[   5  338  -50  168 -158 -244  136 -330  110   43  313  139 -128  607
 -261    3  237  113 -135 -704  -25  292 -178  184 -476  -83  373 -371
  -83 -151 -416   27 -155   30 -177   14] => 6
[  86  -60  -41  309  -50 -344 -214  220  325   37  142 -174  541 -228
  -78 -113  -41  230 -470   -8  425  501 -170 -180   25  -86  378  327
 -234 -156 -211 -600  -57  231   60  333] => 3
[  13  209  142 -191   13 -181  155 -286  -23   45  409 -146  -66  431
   88  214   11  132  -62 -417  148  -74 -136   99  -98  -68    2 -130
   94  181 -115   57  -67   51  -83  119] => 2
[-139  -17   90   89  -70 -373   12 -201 -227  165  228 -143   13  362
  -36   99  227  108 -566  -13  152 -211 -112  245 -103 -384   71 -225
 -356 -339 -205 -132 -181 -129   28   87] => 1
[ 326   22 -159  133  -63  107  123 -275   -9  199  468  110  186  256
  169   48 -181  293  282 -276  288  155 -125  -18  -68 -112   84   37
 -126  308 -127  -68 -107  257   31  290] => 7
[  -5   85  -20  -90 -281  -63  341   23  189   58 -365  169 -118  176
  -30  347   70  174  173 -186 -289 -299  314 -321  245  248  -44  187
   44  324  224  238   41  -20 -160  359] => 4
[-217  116  -51  212 -189 -413  -99  166  332 -135  350  156    6   23
  -23  136  120  122 -608 -314  182   49 -158   14   41 -109  187    2
 -396   30 -140 -491  102   86  184   77] => 7
[ 107  -89 -128   45  142 -172 -129  -67   50  -38  486 -187  212  -77
  140    3  -86  109 -135  -21  596  330 -281  104   56 -185   -6   92
 -154   45 -182 -301   80  145  150   81] => 1
[ 181  -50  309  489 -143  305  131 -407 -224  -14  546  -59  257  436
  173  -60 -225   48   90 -107  113 -167 -132  217 -107 -231 -226  -85
  293  171   35 -123 -121  147  113  245] => 9
[ 185 -135    9 -107 -107 -103   64 -188 -338  420   27 -134  248    7
   97  -16 -153  521  -21  230  157 -192 -221   12   91 -324   52   91
 -357  164  -42 -122 -255   24  -13  160] => 6
[  84   36  288  503  -40   51  -43 -196 -288 -123  759 -219  241  207
  310  132 -256  -61 -147  155  378 -187 -133  140 -107 -215  -34  -42
   64 -146  -40 -248   37  140  235   87] => 8
[ -48 -137   67  226  109 -267  -90 -188 -189   69  220 -147  218   50
  -64 -199   76   45 -637  126  326   98 -409  326  -99 -348   66 -134
 -241 -411 -132 -397  -58  -26  177   47] => 6
[ 309 -217  342  485   28  348  -29 -302 -165   10  641  -91  504   71
  288 -175 -412   18  303  198  425  112 -194    2   27 -203 -129  130
  238  361   46 -207  -61  196  202  202] => 4
[-145  262  569  318   90  -85 -147 -270 -362 -130  688 -263   61  466
   40   90   11  -77 -245  -83  334  164 -250  148 -313 -136   70 -228
  266 -224 -241 -183 -109   14 -176  -58] => 3
[  13  317  -24  110 -569 -278  278  -42  236  130 -199  169  -82  446
 -272  135  187  432 -258 -553 -209   75  134 -221 -154   43  427    2
 -282   97 -220  -57 -188    6 -351  323] => 5
[ 159 -206   23  193 -270  -46   19  158  302 -137  372   -7  341   30
  155   32 -256  361    6 -197  219  160 -219 -137  238  -98  -11  305
 -183  608   45 -466   28   96  129  260] => 1
[ -13  -33  356  437  278  -56 -247 -119 -141 -154  516 -349  424   29
  134 -155  -78 -118 -217   54  503  270 -422  168 -115 -104  109    7
  184 -125 -141 -315    6  122   88   31] => 3
[ -84  134 -162  201 -303 -211  146   -4  492 -106   93  312  -30  192
 -122   -4  149  154 -360 -721 -124   45 -132   11  -63  -86  158 -104
 -257  256 -151 -286  -10   72   45  204] => 2
[ 200 -110  167  -19  186  -92 -132 -115    0   16  653 -422  442 -141
  265 -127 -252  126  -22  112  709  381 -381   61  193  -70  -46  192
  163  210  -70 -266  117  142   39  173] => 5
[ 145  103  143 -121   56  202  126 -289  -82    8  319 -138  109  148
  116   -7 -104   62  324 -147  216  -34 -116   60  111   42  -54  -63
  268  354  -23  185  -22  127 -162  156] => 0
[ -32 -111 -167   97  -40  -18   15  116  328 -254   77  168  -72  -71
  177  190  -67   81 -159  -96   24 -229    8  -72  294   63 -347  132
   19  277  288 -259  200   13  294  249] => 8
[   4   75  273 -333  335 -166 -185  -59  -56   23  616 -404  134  -51
  259  255 -248   69   39   66  578  106 -128  -12  166 -113 -160  143
  260  214    2  -49   77   73    2    2] => 9
[-109  -43 -112  266 -171  -75  108   39  435  -49  295  248  -86   94
   86   28   -7    0 -233 -365   17 -191  -41   30  245  -90 -205    3
 -125  366  148 -174   68  -14  147  347] => 6
[ 174   97 -231 -162   73 -189  -71 -254  -28  141  331 -139  142  -25
  127   53  -19  275  -26 -168  535  307 -226   71 -187 -135  314   -7
 -252  -70 -285 -142   57  149  -25  106] => 5
[-238  170  -95  141 -237 -202  205  -39  356 -223  146  249 -221  367
  -12  263  173   26 -393 -558 -191 -302   16   40   93  -27 -154 -101
  -52  180   -4 -108   69  -24   92  194] => 2
[  81  205  -50 -218 -200  -67  182 -325 -105  131  333   25  -18  431
    2  158  -74  333  127 -406  125 -132    6  117 -189 -260  120 -122
  -99  234 -186  129 -132   15 -117   80] => 9
[ 159  131  278  495  -96  384  213 -415 -267  -49  184   99  185  681
  -67 -227  -37  150  297 -460 -144   91 -269  132 -370  -84   52 -263
  282  276 -147   12 -319   93 -271  227] => 3
[ 134 -220    3  174  470   66 -210 -188   14  -90  505 -301  470 -342
  237 -370  -82 -226 -131  147  899  520 -408  211  187  -72  -11   77
  147  -77  -91 -278  178  128  158  234] => 5
[-204  368  171 -318  159 -455   35 -143  -98  -31  392  -48 -185  469
  -67  332  228   73 -220 -459  164  235 -160   67 -191    3  148 -222
   78 -144 -254    0    7  -49 -273  -86] => 7
[ 177 -119  123   45 -226  -15   98 -315 -412  322   70  -49  260  338
   28  -34  -98  590   74  -25   79 -194 -272   68  -18 -440   89  -41
 -424  270 -149  -95 -346    6 -112  103] => 1
[ -14  139  539  392  190  101 -112 -276 -136 -197  225 -122  446  387
 -226 -456   96  -52 -149 -342  140  641 -666  141 -332    7  525 -261
  200  -63 -385 -232 -231   73 -365  -25] => 6
[-165   88 -317  191   55 -144  -36 -281  -25    7 -167  247 -127  355
 -354 -334  470  -79 -428 -454 -141  183 -205  272 -408 -184  255 -438
 -162 -515 -412  -39 -236 -132 -124  -30] => 3
[-412  191  -32  273   22 -605 -191  116  397 -274  312  151   11   29
 -167   46  313  -75 -844 -460  291  358 -328   84 -149  -95  436 -148
 -391 -327 -302 -572  141    1  143   14] => 6
[ 132   66  344   95 -295 -368  139   30  112  244  366 -162  199  427
  -88  172 -134  398 -172 -268  209  209   12 -213  -54 -161  322  177
 -177  112 -143 -207 -225   27 -252  357] => 4
[ 131   73 -206  388 -442  -65  294 -151  310   69   16  210   64  441
 -164   86  113  177 -224 -447 -153  -30  162 -121   36  -99   75   39
 -104  119  -86  -86 -151   91  -83  519] => 1
[  68   33  583  396  284  258  -28 -239 -292 -155  534 -220  286  425
  100 -175 -203 -248  -24  -21  250  305 -387  202 -104  -69 -105 -114
  482   34  -51 -125 -128  106 -135   68] => 2
[-117  161  163  -37 -177 -695  -37  213  205  174  266 -374   90  124
 -164  370   77  141 -640  -84  186  174   32 -149   -7 -110  406  133
 -256 -355 -213 -292  -58   17  -98  132] => 2
[-174  305 -148 -184 -466 -650  202   91  168  139   49   71 -213  351
 -102  591  165  328 -409 -289 -122 -263  297 -208  -48  -24  348  102
 -363 -167 -133  -72   21  -29 -110  230] => 4
[  88 -334  -18   90    8   15   74 -184 -343  195  122  -91  -12   -3
  228   89 -114  107 -185  464  131 -493   37  183  270 -291 -541   50
  -75   24  291  -73  -61  -92  331  200] => 1
[ -47   46 -374  391 -372   67  252 -104  318 -138   56  517 -111  222
   35  -56   63   54 -244 -427 -177 -162    6   83   -6  -26 -125 -115
 -172  281   95 -240  107   68  202  390] => 5
[ 211  -43  279 -164  240  156   89 -224 -105  -88  421 -326  373  125
  192  -49 -280  153  272 -100  392  230 -408   76  153    6  -93  110
  358  482    7   -3   -1  110 -137  163] => 2
[ 172 -100 -231  446 -208 -130  193  -16  362  142  -24   -3  213   25
    3  -63  111   60 -311 -146  146  126   80 -128  160   51   32  156
 -101  -62  -19 -184  -18  118  114  567] => 5
[  81    4  629  232    3 -110 -151 -101 -389  -25  670 -372  320  340
  170  179 -261  103 -225  241  309   64 -233  119  -70 -265  -35   44
  159    0  -24 -338 -102   33   -5   -7] => 1
[ -36  -94  374 -246   90 -477 -163  -13 -453  349  526 -521  187   94
  237  375 -194  242 -521  462  518 -272 -167   97  209 -483 -138  116
 -223 -182   50 -272  -65 -112  102   -7] => 9
[  52   17  613  338  311   22 -183 -138 -113 -294  613 -366  379  207
   39  -89 -102 -166 -229  -14  554  473 -383   30  -83  -28  147  -37
  298 -159 -180 -349  -32   99   25  -51] => 0
[-288  240 -139  146  -73 -316  -90  -92  500 -276  214  209  -82  258
 -288 -173  375  -72 -595 -722   79  379 -399  150 -193  -38  349 -300
 -225  -99 -365 -359   77   46  -76   16] => 6
[  52   97   -8  -49 -351 -172  194 -292 -371  408  -98  253 -100  523
 -144  105   39  517 -217 -153 -290 -325  -17   63 -119 -384  -85 -196
 -299   -3  -76  -54 -364  -58  -71   82] => 9
[  46  -17   41   49   50 -292 -145 -191  -75  129   58 -106  463  117
 -250 -287  160  316 -365 -245  378  430 -463   98 -256 -356  709 -118
 -487 -280 -507 -382 -223   67 -155   53] => 4
[  25  -31   80 -102  498   -2  -16 -158  102 -216  293 -302  153   19
   93 -115   59 -295 -140 -193  487  374 -345  185  106   89 -118  -27
  382   -6  -56  -61  130   59   -9  133] => 2
[-297  108  360  -79  -19 -403 -162  147  197 -147  389 -123   63  165
   13  162  103  -41 -605 -172  234   41 -145  -14  205  -73  -29   -7
  -14   57  -19 -371   63  -70   33   35] => 9
[ 320 -478 -349  714   42  162  186  -14  558  -31   69  -78  606 -313
  142 -372  -10 -222 -265  -37  342  306 -139   87  219   55  -28  260
   19  -48   83 -371   96  279  381  787] => 2
[ -64 -217 -121  338   34 -323  -64 -142  -10  140  242    9  189   86
   56 -168  239  -84 -774   26  202  -31 -243  303   44 -364 -123 -156
 -263 -382 -119 -383  -74  -37  232  261] => 1
[ 144   21  189 -193   67   40  133 -184  -28   89  294 -131  101  224
  158   43  -65   75  226 -127  194  -81 -103   55  254   44 -234  -24
  247  448   99  126  -39   45  -48  177] => 0
[ 178 -227    4  133   20   65   39 -252 -347  254   83 -100  370  157
   28 -177   28  218   34   68  251   42 -336  103   95 -266  159  -31
 -300  -26 -144 -136 -201   40  -48  136] => 7
[-121   32  127  -81  -41 -660 -203  -11 -195  286  375 -167   16   97
   37  239   90  135 -862  246  243 -122 -145  124   -7 -349   45  -79
 -368 -546 -121 -397  -53  -39  171  -74] => 0
[ -12  106    1   44 -370 -375  133  149  311  167 -143   71  156  148
 -240   71  149  313 -237 -312    2  185   77 -204   76    3  430  149
 -313   60 -179 -171 -116   38 -270  362] => 4
[ 358  -46  392  390 -224  227  154 -362 -348  214  607 -162  339  466
  177   75 -451  368  409  -34  169 -126 -160   20 -180 -354   55   45
   67  375  -50   -8 -224  132  -79  173] => 4
[  64  128  392  294 -274   16   99 -326 -279   50  811  -69   54  565
  145  177 -216  110  -42  -19  157 -186   -9  165 -255 -265  -20 -165
   87   47 -107  -99 -112   56   -6  138] => 4
[  87  239   59  -46   68 -241  -57 -266   23   19  567 -305  -33  274
   26  190  -22  201  -73 -327  535  376 -229   26 -254 -110  241  -74
  -23  -71 -334  -75   35   97 -160   12] => 5
[  45   78  739   14  -79  -20  -55 -149 -396  153  820 -519  202  210
  308  326 -455  182  229  333  259 -368  -77 -107  200 -213 -201  120
  261  358   82   71  -95   77  -85 -114] => 0
[ 187 -355   24  507 -153  189  126 -241 -199  174   74   24  517   57
   29 -470   51   83  -41   55  179   39 -298  260   25 -365   11 -134
 -314  117 -131 -206 -218   17  100  246] => 1
[ 419 -288  -63  238  280  651  256 -321  -85 -130  232 -121  262   17
  276  -96 -325   28  724   40  346   41 -159   75  270  134 -416  185
  492  593  275  166   70  197  120  398] => 7
[ 106  -38  -50  119 -140 -130   50  202  340  -37 -203  -27   58  -49
  -84  191   11  234  -83 -171   -4  161  123 -293  226  131   22  320
  -25  151   49 -172  -19   81  -67  305] => 1
[ 282  133  -76    7 -131  201  263 -359 -140   83  511  -34  -53  473
   68  169 -162  250  420 -362  204   31  -31  100 -173  -77  104  -80
   64  290 -139  203  -88   94 -188  207] => 7
[  85  264  287 -398 -132  -77  186 -256 -122   45  359 -200   58  441
   44  277 -116  377  422 -407  119 -129  -15  -58 -108  -82  262  -27
   88  472 -187  294  -99  -44 -356    3] => 4
[ 269 -158  297  394   18  202 -108 -168 -326  124  678 -281  393   46
  316   86 -455   82   61  390  468  -67 -120  123   79 -324 -213  154
  133  102   87 -251  -47  181  249  149] => 9
[ 138  -54  -85   47 -193 -253    1 -179 -293  232  169 -124  278  190
  -35   45 -137  725 -219 -121  251  -76 -303   41 -235 -461  384   52
 -575  -45 -255 -361 -277   35    5  136] => 3
[ 103  207  313  345 -466 -263   85 -243 -377  227  829 -157  -58  590
  177  508 -248  301 -252  -27   39 -391   79  105 -324 -458   -3  -96
 -173  -96 -111 -188 -143   67   70   33] => 1
[ -74 -310 -281  385  118  -53  -50   53  630 -372  157  171  354 -280
  101 -289   86 -139 -451 -307  216  130 -311  141  218  -15 -116  103
  -39  136  120 -621  244  141  513  398] => 6
[  43  -31 -254  516 -165    5  168   40  393 -120 -296  243  192  172
 -225 -272  323 -132 -259 -451  -83  286   -2  -31  -11  207  237    6
  -12  -74  -94 -156  -71   24  -24  459] => 3
[ -70 -137 -227  187  106 -178    4 -258  -92   71   -8  139    0  157
 -151 -308  232  -14 -563  -36  124  101 -314  346 -119 -269  -55 -236
 -201 -382 -137 -283 -122  -62  178  110] => 6
[   1  -91  350 -152  244 -120  -31  -69 -317  195  163 -157  175   92
   94   76  -82  161 -110  216  129  -66 -164  -54  242 -182 -253   42
  107  105   73  -19 -163 -102  -85  -10] => 7
[   3 -136   13  102   25 -122   26  193  305 -156 -197 -151  358 -146
  -58   44   78   12  -74  -78  153  181   28 -211  380  154  148  331
   50  144   70 -167   54   40  -20  343] => 1
